Each row has a hidden value. The values are split into ranges, and the group after each row names the range that its value falls in. Each part has its own value, ranges and names.
[  40  340 -130   66  208  139  246   73   16 -283   15  137  201  338
 -482  -34 -233   29  331   81  281  336   84  179    1   29  447  166
  188 -232  129  -86  402 -255   62  308   67  -51 -174  -84  160] | Bd
[  48  116  -90   76   46 -145   70   29  -44    2    6   27  -97   45
  -32  269  274   38  232 -101   61  144 -164 -319  135 -168   14  103
   89  -11 -152   87  -69  118   67  169  -61 -340   65  -52  197] | Pf
[  64  190 -129  105  148  -94    6  -29  -48  -63   25   14  -44    5
  -83  295  282   23  288 -174  -33  135 -189 -270   39 -151  -10  100
   64  107 -140   70 -145  117  119  121  -79 -263   77  -28  163] | QH
[-110   44  180  -95   20   70   65  168   13  -32   42 -155  -64  -38
  -18 -249  -39   69 -104   -3  110   50  -15    5 -140  120   37   -8
  108   -1  119   39   44   72   39  -60  -51  -27  -57    1   57] | ML
[-254 -330  266 -111   30  112 -192  -22  -81  160   48 -426  -11 -155
  352  -82  228  162 -422 -115  -33 -323  202  -60 -106  171 -338 -202
  123   38   48  -82 -164  138  -62 -330   11  152   41  122 -271] | RZ
[-251 -199  319 -197  -64  -57   36  321  -43   39    0 -291 -180 -201
  138 -357  120  194 -337  -86  113  -95   56  -93 -238  225 -145 -126
   95   33  143   30 -157  173  -59 -235  -43  -48  -54   80  -85] | Ff
[-323 -304  347 -191  -65   89  -63  136   -6  117   45 -407  -95 -235
  296 -397  121  196 -486   22   32 -237  151   47 -233  242 -236 -205
   73   83  199  -23  -94  240  -30 -379  -73  128  -29  103 -215] | Ff
[ -85  151 -290   83  158   34  118 -414  -83  -78  130  -88   25   87
 -260  140  -69   96  185   48  102  150  107  -50  170 -131  184   29
  179 -109   73  -98  200 -180  108   53   32  -27  -25  -55    9] | Pf
[  -7  169 -178   97  234   66   83  -86  -86 -185   28   -2  181  186
 -310  178    9   98  248  -68  123  159  120   30    6   -4  178   49
  162 -119   42 -142  149 -187   32  135   75  -30  -55   -2   -1] | QH
[ -39   92   47    5    3  -66  130  132    8  -17   -2    6 -117   25
  -28    1  162   62   90   10   90  116 -121 -163    8  -50   80   79
   49   13   -9   91   -9  191   68  109  -71 -263   -6  -43  146] | Bd
[   1  122 -105   44   77 -124   44  -18    0  -11   47  -10  -85   13
   -8  221  269   20  211  -98   65  137 -155 -292  155 -170    8  115
  134   15 -136  103  -29  101   99  127 -106 -284   47  -72  176] | Pf
[  49  260 -103  145  213 -112  -36  -36  -46 -107    4   50 -131 -125
  -64  282  449   42  313 -239 -233   65 -315 -293 -140 -156  -62  118
 -106  411 -125  144 -416  370  224   66 -153 -295   96    7  138] | RZ
[ 141  237 -159  163   39 -214  114   20  -45  -12  -23  156 -168   43
  -78  395  374    9  396 -102  -22  212 -331 -422  140 -277   56  170
  -25  100 -222  163 -178  271  136  276 -101 -510  114  -75  309] | Pf
[-224 -235  113 -122  -61  -38  -22  -32   10  162   79 -282  -89  -65
  279  -38  202  100 -238    9  153 -104  108 -184  174   -9 -162  -61
  234 -122  -17   18   81   74  -25 -130  -64  -65   15  -20  -60] | CR
[-104  179  188 -274   85   10  -78  189  117  -47  194 -305 -167 -177
   58 -347 -146 -106  -91 -238  192  167 -180 -174  -13   82  -74   99
  396   10    4  218   82 -177  118 -123 -205   35  -70 -106  250] | Bd
[-278 -222  219 -111  -73   91    6  -62  -42  134   65 -340 -126 -184
  207 -290   58  184 -383  101    7 -184  129   23 -130  131 -138 -178
   28   58  190  -36  -46  226   12 -300  -38   73    0   72 -176] | ML
[  64  194  -59  105  213  121   36    8  -88 -157    8   -8  163  174
 -252  150  -14   54  211 -100   59  126   42   30  -86   38  128   38
   99  -67   16 -105   61 -112   35  127   76  -24  -24   21   46] | DN
[-215 -214   94 -132  -19  -67  -49   17   20  124   79 -276  -70  -68
  267    0  246   90 -192  -59  170  -80   93 -216  184  -12 -179  -33
  279 -117  -53   34   66   31  -27 -116  -83  -74   12  -28  -41] | CR
[  22  134 -108   56   99 -131    1  -10    9  -16   41   -6  -77  -12
   23  266  334    6  239 -140   17  128 -194 -315  133 -184  -40  125
  121   77 -167  125  -88  141  121  122 -136 -295   71  -68  186] | Pf
[-212 -148  167 -174  -26  -91   33  196   21   49   48 -225 -111  -61
  148 -153  153  102 -185  -77  224   -8   62 -183   68   70  -86   -7
  267 -125   12   56   57   10  -42  -74  -60 -107  -54  -23    8] | Bd
[-308 -467  172  -98  -38   56 -204 -213 -105  271   86 -492  -30 -189
  465   31  302  196 -474  -50  -25 -376  269 -139   67   75 -421 -261
  164  -33    7 -121 -113  132  -89 -393    6  133  103  113 -334] | DN
[   4   83  -34   30   14  -37   78  -22  -17   30   44  -41  -61   77
  -15  129  104   24  114   -1  122  120  -72 -200  153 -113   55   67
  136 -105  -70   52   88   41   52  123  -32 -217   27  -60  157] | CR
[ -84  341 -378  107  308   70  339 -189  -46 -382   48  154  226  335
 -690   26 -223  145  424  110  304  368  243  218   57  -12  565  154
  221 -242  223 -200  446 -380   91  294  117  -12 -229  -84   10] | CR
[ -39  215   76   -2  128  169  170  166   -4 -202    2   -5   89  124
 -305 -244 -188   85   81   66  138  172   46  208 -235  157  265   36
   52  -38  213  -58  170  -26   61   75   24   17 -134    2   63] | ML
[ 116  179    0  136  122   35   -3   29  -99  -44  -21    8   -3   60
  -96  233  167   36  199 -133  -82   66 -147 -152 -100  -52    1   37
  -39   94  -80    9 -174  150   75  110   12 -189   76   33  124] | DN
[-193 -124  309 -141  -36   60   26  240  -58    4    4 -292 -126 -188
   55 -395    6  189 -319  -32   43  -88   56   40 -346  259  -96 -161
    2   92  217  -12 -150  186  -11 -258  -27   47  -57  104  -84] | Ff
[ -17  179 -161   46  173   65  112  -99  -29 -141   67  -18  132  200
 -269  106  -69   47  223   -5  206  204   98    6  116  -40  213   86
  233 -198   31  -83  272 -231   46  161   39  -44  -72  -62   80] | Pf
[-307 -372  156 -175  -92  -28  -80  -79    4  231  105 -400  -91 -120
  403  -75  226  131 -385    9  165 -201  195 -187  211   21 -267 -128
  287 -157   -8   -8   89   49  -65 -242  -61   16   24    1 -155] | CR
[ -93  362 -269  131  220  223  304 -413 -111 -273   98   17   77  131
 -633 -194 -415  169  218  232   52  242  157  332 -179   35  492    2
  -30    1  389 -198  259 -149  179   52  107  118 -150   -5  -45] | ML
[-184 -230  195  -37   42  136 -140  -96 -102  125   38 -340    3  -95
  242  -19  171  150 -311  -64  -61 -265  169  -30 -106  123 -243 -178
   56   42   54  -99 -137  141  -29 -254   39  117   50  115 -222] | RZ
[ -81  -92   96  -90   33  -44  -45  143  -14   46   47 -199    3   26
  125   62  159   47  -61 -144  194   21   47 -205  120   18 -118    2
  283 -172  -91   14   71  -79  -52   -6  -28  -94    5  -19   50] | Pf
[ -66  182   38   32   58  -74   75   51   -1  -66   20  -32 -229 -223
  -39 -102  255   99   90  -45 -160   69 -282 -149 -251  -44   -4   37
 -148  392   71  160 -315  445  213  -70 -194 -234   35   12  117] | Ff
[  23  251 -160  139  259  205   64 -251 -137 -184   57  -46  166  157
 -379  103 -175   88  202  -21    4  118  119  141 -113   34  210   -4
   59  -36  132 -178   99 -174   87   66  122   95  -44   34  -31] | DN
[-202 -311  155 -104    3  -16 -162   13  -47  164   58 -356   -9 -109
  348   68  313  124 -278 -141   64 -205  141 -199   80   53 -328 -130
  230  -68  -73  -37  -70   62  -76 -222  -31   12   66   58 -156] | QH
[ -54  -58  163  -63  104   27  -88  214  -67  -19    3 -199   54    9
   64   39  145   76  -74 -224   96  -34   57 -119  -88  126 -144  -41
  194  -74  -49  -38  -69  -47  -61  -51   24  -21    1   57  -15] | DN
[-147 -186   92  -88    0   11  -67    2   -9  116   68 -266   17    9
  222   51  168   70 -163  -51  164  -70  125 -151  165    7 -157  -55
  269 -174  -54  -21  115  -33  -50  -84  -27  -21   24  -10  -40] | Pf
[-367 -392  307 -232 -116  -14  -71   82   18  207   73 -430 -158 -230
  428 -291  229  174 -504   10  104 -254  157 -118   -6  142 -295 -168
  187  -13   89   23  -46  209  -59 -346  -93   43   -2   48 -199] | ML

Next part:
[  66   55  186    3   17   31  113   11   81  261 -217 -138  -85   73
  -70  200   58  110   92 -112 -143  -59   39 -172  -19   21   65 -117
  100  -29  -62  -66  195  115 -143   13  -63 -212  185  -12  108] | Pz
[ -86   -6  -15   34   66  -24   58   59  133  -99  104   45  117   29
   84   11  -21   17  119   -2   41  -17   18   17   45  -67    5   41
  -47  -76   34   40  -64   10   64    7  259   51 -105  -18   -7] | BC
[ 105   10  -32   31   64  -46   84  104  179   72   84  -27   92  160
  101   56  105   94  170  -16  -59   -2   51 -173   36 -104  106  -64
   38  -95   -7  117  -14   35  -11   11   99 -186   45  -17   18] | FC
[ 111   45  129   74   69 -106   37   68  163    2   78 -119   36  141
   80   52   -9  120   23   69 -133   53   55  -41  -30  -26   73  -82
   49 -117   -3  170   44  118  170 -131  122 -110  -54  -63  -27] | FC
[ -33  -20 -132   36   27   -3   57  101  243   11   95  178  136  102
   94  123   68   82  239   35  100  -70   27  -23  107 -117   70   64
  -53  -69  -37   76  -93  -44 -122  139  218  -15 -108  -25  -68] | BC
[-175  -81   41  -18  111   24   54   18  240   68   92  125  118    5
  104   78  -37   68  210   44   31  -26   -3  -25  117  -91  -42  125
 -124 -128    2   34   -2  -71   49   56  274   27 -142  -26  -25] | BC
[   0  127  116   70   -7  -85 -122  -75 -185 -100  -51  -47   78  -57
    2  -57  -65  -98 -121   -5  -68  105 -139  195  -48   74 -110  -46
   34   89   82  -34   27   72  201  -74   95  119 -139   37  -43] | Br
[  89  121  179  154  -42  -47  151  211   54  -80  -91 -317 -101    7
   24  174  139  106   72 -222 -107  -25  161 -223  -51  -66  215 -187
  140    2    2  -38   18  181  -63  -96  182 -195  151  -59  110] | Pz
[ -15 -135 -119 -137  184   77  210   32  284  288   80   80  151  191
   88    8   97   71  348  -73  -32  -89   55 -355  108 -147   36   17
  -38 -204  -11   43   49  -71 -123  123   28 -275  204   38  160] | FC
[ -66 -107  -78  -60  114   17   80   34  328  208   33  190  163  125
   64  106   14   66  278   34   24  -63   77 -144  125  -98    0   68
 -102 -149  -44   83   50  -84  -80  101   94 -136  -47  -26  -14] | FJ
[ 239  154  -47  100   34 -156   80   73 -129 -277   91 -277   77  185
   22 -201   22  -80 -127  -95 -121   58   38  -19 -178   27  100 -247
  198  -26   99  107  -50  247  198 -185   19  -94  147   19  118] | FC
[  97   14   48 -111  119   34  -42 -275 -112  364  -51  -11   36  191
   -1  -91   15  -13   16   98 -204   54 -345   32  -22   73 -146  -57
  104  -50  -13   22  215   62   44   99 -229 -123  195  117   87] | FC
[ 151  229 -189  137 -155  -78 -165    3 -374 -202  -46   26  123  -13
   23  -69  167 -178  -56 -114   58   76 -241  181  -31    1    0 -121
  146  276   84  -91 -161   49  -79  137   35   85  -36  121  -61] | BC
[-105  -67  -16 -146  122   87   85 -107  102  269  -93  166  126   61
  -46   28  -52  -13  173  -37    1  -79  -48  -74   68    7 -122   67
  -60  -79   -1  -87  115  -66  -93  122  -29  -47   55   60   94] | RL
[   7   37 -106  -50   -2    1  -75  -71  -37  174 -145  224  178   23
  -50   42   16  -96  103  -42   38   -8  -78   30   63   19 -106   12
  -26   85   13  -74   48  -80 -114  143  -75  -24  -64   73  -36] | Br
[ -40 -126 -160 -100   91   93  197   98  426  331  -43  244  129  183
   14  228  100  140  412  -42   83 -184  155 -283  155 -137   89   60
  -76 -158 -111   26   51  -99 -346  226   28 -239   89  -23   44] | FP
[ -72  -37  144   13   70   15   98   77  282  158  -31   15   19   36
   46  207    7  153  194   -5  -41  -46   98 -128   79  -70   49   32
  -56 -121  -50   28   80    0  -39   14  177 -104  -56  -66   -4] | FP
[  99  204  196  166 -121 -101   60  256  -84 -164 -256 -247  -16 -146
  -79  180   79  -16  -34 -344  -52   15  287 -191  -70   -4  149 -208
   97  156   71 -153   -5  122  -33 -172  136 -129   -6  -47   56] | Pz
[  12  138   -4  161  -88  -78  -20  193  -57 -249   13  -46   93  -99
   79   73  112  -25   58 -160   62   38   56  -13   26  -93   94  -55
   21  123   78  -53 -170   19    5  -11  302   37 -143   -6  -48] | RL
[  64   61   54   32    9  -37   41  159   52   69  -51  -18  121  -30
   57  101  115   32  150 -181  -33   31  127 -258   62 -104   63  -58
   -6   36   61  -46  -35  -51  -17  -29  124 -166  -33    9   25] | FC
[ 131  -46 -208  -84   87   16   42  -88  181  320   11  177  131  310
   22   32   93   45  214  104  -38  -65 -114  -73   53  -36   10  -32
   50 -109  -88  130   96    3 -184  206 -173 -209  145   45   14] | FJ
[ -58   59  142  -16   26  -37 -103 -106  -23   95 -137  132  110  -49
  -65   62 -143  -35  -48   55  -30   42  -65  183   13   99 -166   47
  -56   38   24  -47  104  -12  116  -29   35  121 -225   10  -87] | BC
[ 188  131  -34  104  -30 -113   35  178  -12 -114    7 -104  109   73
   51   19  119    3   41 -141  -41   42  118 -147  -30  -67  130 -155
   95   45   61   45  -85   76   22  -75   90 -146    5   -3   12] | FC
[ -26   59  209   -2   61  -41  -18  -89   10   63  -92  -25   28   12
  -52   43 -145   24  -77   54  -99   29  -42  135  -46  100 -103  -10
    6  -37   14   -6  131   90  157  -93   48   67 -110  -13  -12] | RL
[ -76  -24  -91   24    1  -24    9  154  242   44  -34  243  204  -25
   46  178   42   15  249  -69  127  -45  171 -108  146 -116   26   72
 -132    2    1   -4  -67 -138 -117   93  204  -47 -215  -35  -97] | Br
[ -56   24  361  -36   35   34   69   12  142  351 -330  -62  -58  -85
 -116  295  -53  119   85 -130 -143  -32  149 -188   33   51  -30  -32
  -26  -20  -42 -138  265   16  -62  -66  -13 -165   -3  -44   54] | Pz
[  -2   71  -57   57    2  -57  -20   23  -35 -128   29   38  130   22
   33  -31   -1  -64   27  -29   30   17  -43   91   -2  -11  -19  -22
   15   29   54    1  -66   37   49   16  146   66  -92   22  -24] | BC
[ 216  226   29  167  -71 -168    0  194 -228 -323  -10 -264   93  -20
   33  -88   99  -96 -115 -240  -75  109  111  -92 -119  -22  118 -238
  154  138  152  -21 -130  148  161 -198  127  -76    7   22   54] | FC
[  56  141   47  150  -72  -93   29  201   -1 -206  -45 -102   59  -49
   25  100   73    0   29 -166   16   16  143  -57  -18  -54  119 -106
   49   80   53  -33  -95   78    4  -72  223  -29  -86  -35  -17] | FP
[  70  168  179  152  -84 -122   -3  188   -1 -164 -156 -124   28  -89
  -47  162   -7   16  -58 -157  -32   36  217  -24  -51   18   87 -124
   42   94   47  -47  -10  103   62 -165  167  -20 -156  -67  -47] | FP
[-100   13   31  -31   26    4  -59  -29   -1  114 -110  152  161  -90
   -6   56  -22  -75  106  -78   21   24  -26   -8   86  -12 -121   55
  -89   55   52 -103   37 -104    8   56   88   18 -144   43  -29] | Br
[  72   97  -91    8   29  -39  -49 -154 -184  -49   27    0   86  137
   -4 -147  -19 -106  -72   56  -46   29 -258  214  -74   73  -86  -68
  114   30   37   20   15  120   66   62  -38   79   55   88   27] | BC
[-246 -125  127 -120  137   73  105   34  333  252  -93  230  155  -80
  -11  185 -116   73  260  -51   51  -81  177 -160  158  -59 -106  169
 -218 -131    0  -85   95 -166  -29   30  191  -19 -178  -36   10] | RL
[ 112   62  -51   43   10  -20   81   33   69   46  -16  -50   18  172
    9   62   86   54   94  -23  -44  -50  -30  -39  -24  -22   94 -103
  111  -37  -42   49   27  118 -113   68    8 -121  125    3   45] | FP
[  15   93  287    9   28   -5   54  -34  -73  136 -228 -209  -63  -41
  -89   90  -35   16  -44 -147 -174   16   17  -84  -70   80  -30 -123
   82   16   24 -123  196  129   52 -107  -21 -107  107    8  120] | Pz

Next part:
[  33  276   70   18  271   14   17 -342 -218 -410  184  486   98 -293
   67  -17  108  450  -61 -206 -201  -64  167   16  -40 -461  115  219
  158   53  459  315   45  210  113 -370  -78  179  -19   96 -248] | FB
[ -90   30 -174    7  -27   29  109   86    8  168 -125   70 -151  -95
 -149   78 -121 -239  -44  -97  -38 -118  -83  116  -21  168   12 -204
   66   -4 -165    1   62 -133  -46   67  -12 -242 -201  -12   58] | Ls
[-343  -60 -153   47 -181   -6  101  -93   88  112 -220 -337    9  189
 -113  174 -126 -195  -75   91  -15  -59  -40    1  158  361 -105 -138
  -44   30 -121 -125   22  -41  -16   40  -41  -13 -104  168  199] | Bb
[ -56  -49    6   63   23  -30   85   93   48   37   16  -41    8   64
 -107    7  -44  -30   50  -11   27  -20  -14 -120   58  118   49  -46
   71  -65   22  -48   19  -42  -51  -20  -11   48   -1   13    4] | FB
[  39 -106 -238  160  -32  116  -28 -136   27  185 -186  -25 -131 -103
   42  154  -93 -376 -176  184   69   25  -94   94  -25  446  -71 -142
 -164  256 -174   29    7   58   18  109   30 -198  -25   13  220] | Ls
[  42 -146  -12  204   92   82    2   27  102  172  -18 -161   62  115
  -39  115  -29 -268  -81  219  200  117   -8 -232   36  345  -41  -57
  -75   97  -49  -39   -1   55 -133   19   49   40  185   15  187] | FB
[   4  -25  137  140  136  -15   62  188  121  232   49 -185   85  127
 -197  -35  -77 -204   34  129  208  141   16 -284   47  119   22  -58
   72  -94 -149  -67   -4  -63 -181    1  104    5  245    8  168] | FB
[ -61    4  136   40  -76 -229   86  106   82  158  -22 -246  -36   36
 -185 -275 -128    0  185   98   31   93  -34  -67  106   23   96    2
   25 -154 -273 -119  -50  -87   74   73  118   -6  192   38  131] | Bb
[  36 -158  -52  198   31  104   -3  -44   75  157  -55  -99   36   77
   12  159   -7 -266 -109  218  152   59  -33 -159   17  390  -73  -39
 -120  167  -26  -33   -8   90  -81    1   31   21  129   20  141] | Nr
[ 128 -182  -17  105   73  -41   53  212   59    2   95   43  -51   30
  -43  -58  -12   -7  119  -18   66   12  -45 -165   28  183  134  -50
   60  -77   86  -43   23  -43  -41   53  -16   82   11 -104  -46] | FB
[-295  -25  -93   12 -102  -28  140   38   75   87 -123 -221   11  169
 -171  121 -103 -115   -7  -31  -24  -95  -26  -49  126  212  -36 -141
   58  -77  -58 -107   45  -96  -68    9  -53    3 -134  110   91] | Bb
[  55  -13   11   90   67  -14  -29  -65  -13 -181   73  107    3  -71
   33  -79  -78  149   62   33  -12  105   26  -43   76   47  106   76
  141   25  145   37  -31   41  106  -62    9   48   83   31  -37] | Bb
[ 242 -221   56   93   18   81  -38  330   72 -153  191  320  -65   -1
   28  -71 -131   89  231  -19   83   97  -86 -119   46  266  175   35
  365  -34  208 -134  -74 -126   34    1    7  -51   20 -161 -292] | FB
[  43  101    4   68  157  -34  -35 -205  -93 -306  104  199   27 -173
   61 -103  -39  293   19  -35  -89   97   93    2   63 -151  131  127
  150   31  247  161   -5  106  152 -143  -11   96   69   76  -51] | Bb
[  76  285    6    8  260   57   23 -302 -239 -313  140  586   10 -388
   56   14   98  332 -101 -230 -209 -115  121  109 -104 -418   99  161
  141   97  365  335   55  168  115 -332  -65   31  -84   51 -250] | Hp
[  31   43  131   80   72  -29   98  217   71  329    6  -35  -27  -20
 -239  -79  -87 -254   46   61  138   46  -41 -127  -28   52   22  -77
   72  -80 -285  -59  -10 -118 -126    9  131 -165  168  -33   96] | Hp
[ 175 -202   -5  101   48   13  -29  259   76 -143  142  144  -63   15
    9 -103 -136   76  195    5   78  136  -55 -125   84  243  183  -11
  276  -64  149  -91  -41 -105   40   63    5   -6   39 -110 -127] | Bb
[ -11 -140 -168  160  -72  114    9 -116   39  197 -164  -58  -65  -11
   27  203  -33 -344 -161  191   71  -30  -88   20  -10  461 -109  -95
 -183  243 -119  -25   -4   78   -9   43   14 -106   -7   28  152] | Hp
[  67   32   51   75   86   -2  -13 -112  -53 -200  101  216   27 -112
   46  -57  -21  199   44   -7  -45   45   39  -35   34  -40   93  122
  127   52  207   73  -29   87  103 -145   -6   77   65   32 -125] | FB
[ 157 -169  -24   96   82  -18   71  230   32   52   92  130  -79  -24
  -55  -35   17  -49   96  -46   53  -41  -60 -133  -24  165  124  -60
   46  -59   64  -21   33  -48  -52   36  -12   32  -16 -136  -83] | Nr
[ 129  -78   49   81    4   63    9   81   -5  -57   91  284  -34  -79
   13   -1  -33   40   81   -4    5  -11  -52  -36  -11  138   69   62
  158   59  124  -33  -46   -5   47  -92    9  -35   13  -64 -210] | Nr
[ -90 -163 -100  148 -121   94   29 -118   68  161 -149 -139   10  104
   17  217  -15 -268 -120  203   70  -45  -71  -53   43  461 -127  -49
 -167  203  -54  -87  -15   87  -27   -4  -10    8   12   65  106] | Nr
[-347  -51 -138   36 -181    1  119  -79   81  115 -206 -295   16  194
 -123  196 -107 -186  -75   57  -27  -99  -44   -5  140  336 -108 -136
  -38   25  -93 -124   28  -42  -36   10  -54   -4 -133  160  147] | Bb
[  35  264   66   21  261   10   17 -328 -213 -404  180  479   92 -289
   68  -24  105  448  -54 -200 -198  -64  158   16  -38 -441  118  214
  155   52  453  304   41  204  119 -358  -77  177  -22   91 -246] | FB
[ 103 -144  -73  109  140 -172   46  154   49  -27   70 -147  -78   -5
  -64 -202  -43   49  129    1   53  107    4 -153   82   86  207  -83
   -7 -162    3   26   53  -38   14  152   10  120   78  -65  158] | Bb
[-143   -9 -106    6  -66   42  141  103   19  170 -102   49  -84   -1
 -161  143  -63 -206  -35  -92  -35 -172  -78   38   -3  189  -29 -156
   61  -15  -96  -51   53 -111  -78   -7  -35 -150 -187    6  -17] | Hp
[  75  185  -24   24  192   41   40 -149 -156 -152   85  432  -42 -305
   -4    3   32  150  -66 -172 -130  -83   53   85  -85 -232   90   58
  116   60  190  228   48   76   65 -195  -27  -51  -76    7 -151] | Hp
[-255   47 -248  -24 -142   53  140   10   22  227 -245  -38 -153  -35
 -176  186 -155 -334 -111  -88  -77 -188 -105  191    7  271  -75 -260
   17   37 -239  -40   71 -145  -53   74  -39 -289 -303   61  112] | Ls
[ -90 -171 -160  186  -51   30  -30 -175   88   61 -152 -313   13  118
   47  120  -87 -213 -113  268  101  120  -22  -80  126  464  -66  -69
 -162  166  -65  -44  -13   99   27   87   11   52  101  113  294] | Bb
[ 224  -81 -149   79  130  -81   55  175  -13  111   16  143 -229 -221
  -67 -153  -44 -129   59  -79   14  -12  -84   36  -77   92  186 -156
  -30  -50 -121   87   71  -71    9  168   24 -131  -66 -163   72] | Ls
[ 341 -112 -166   69   65  102  -89  272   14  -80   74  450 -277 -285
   38 -146 -259  -96  151  -70   40  133 -138  157  -52  255  225 -123
  350   39  -16    1  -30 -188   94  171   50 -375 -111 -215 -134] | Ls
[  51   88   78    8  -85 -163   97  160   39  344  -85   -5 -195 -178
 -219 -270 -158 -210  133   36   14    4 -122  122  -47   12   83  -87
   10  -74 -474  -72  -38 -151   59  121  163 -296   83  -59   94] | Ls
[-342  -58 -109   30 -204   32  138  -58   82  158 -203 -240   27  200
 -130  240  -76 -218  -82   48  -23 -153  -61  -11  110  352 -140 -125
  -48   43  -88 -146   25  -38  -64  -25  -61  -10 -152  143   85] | FB
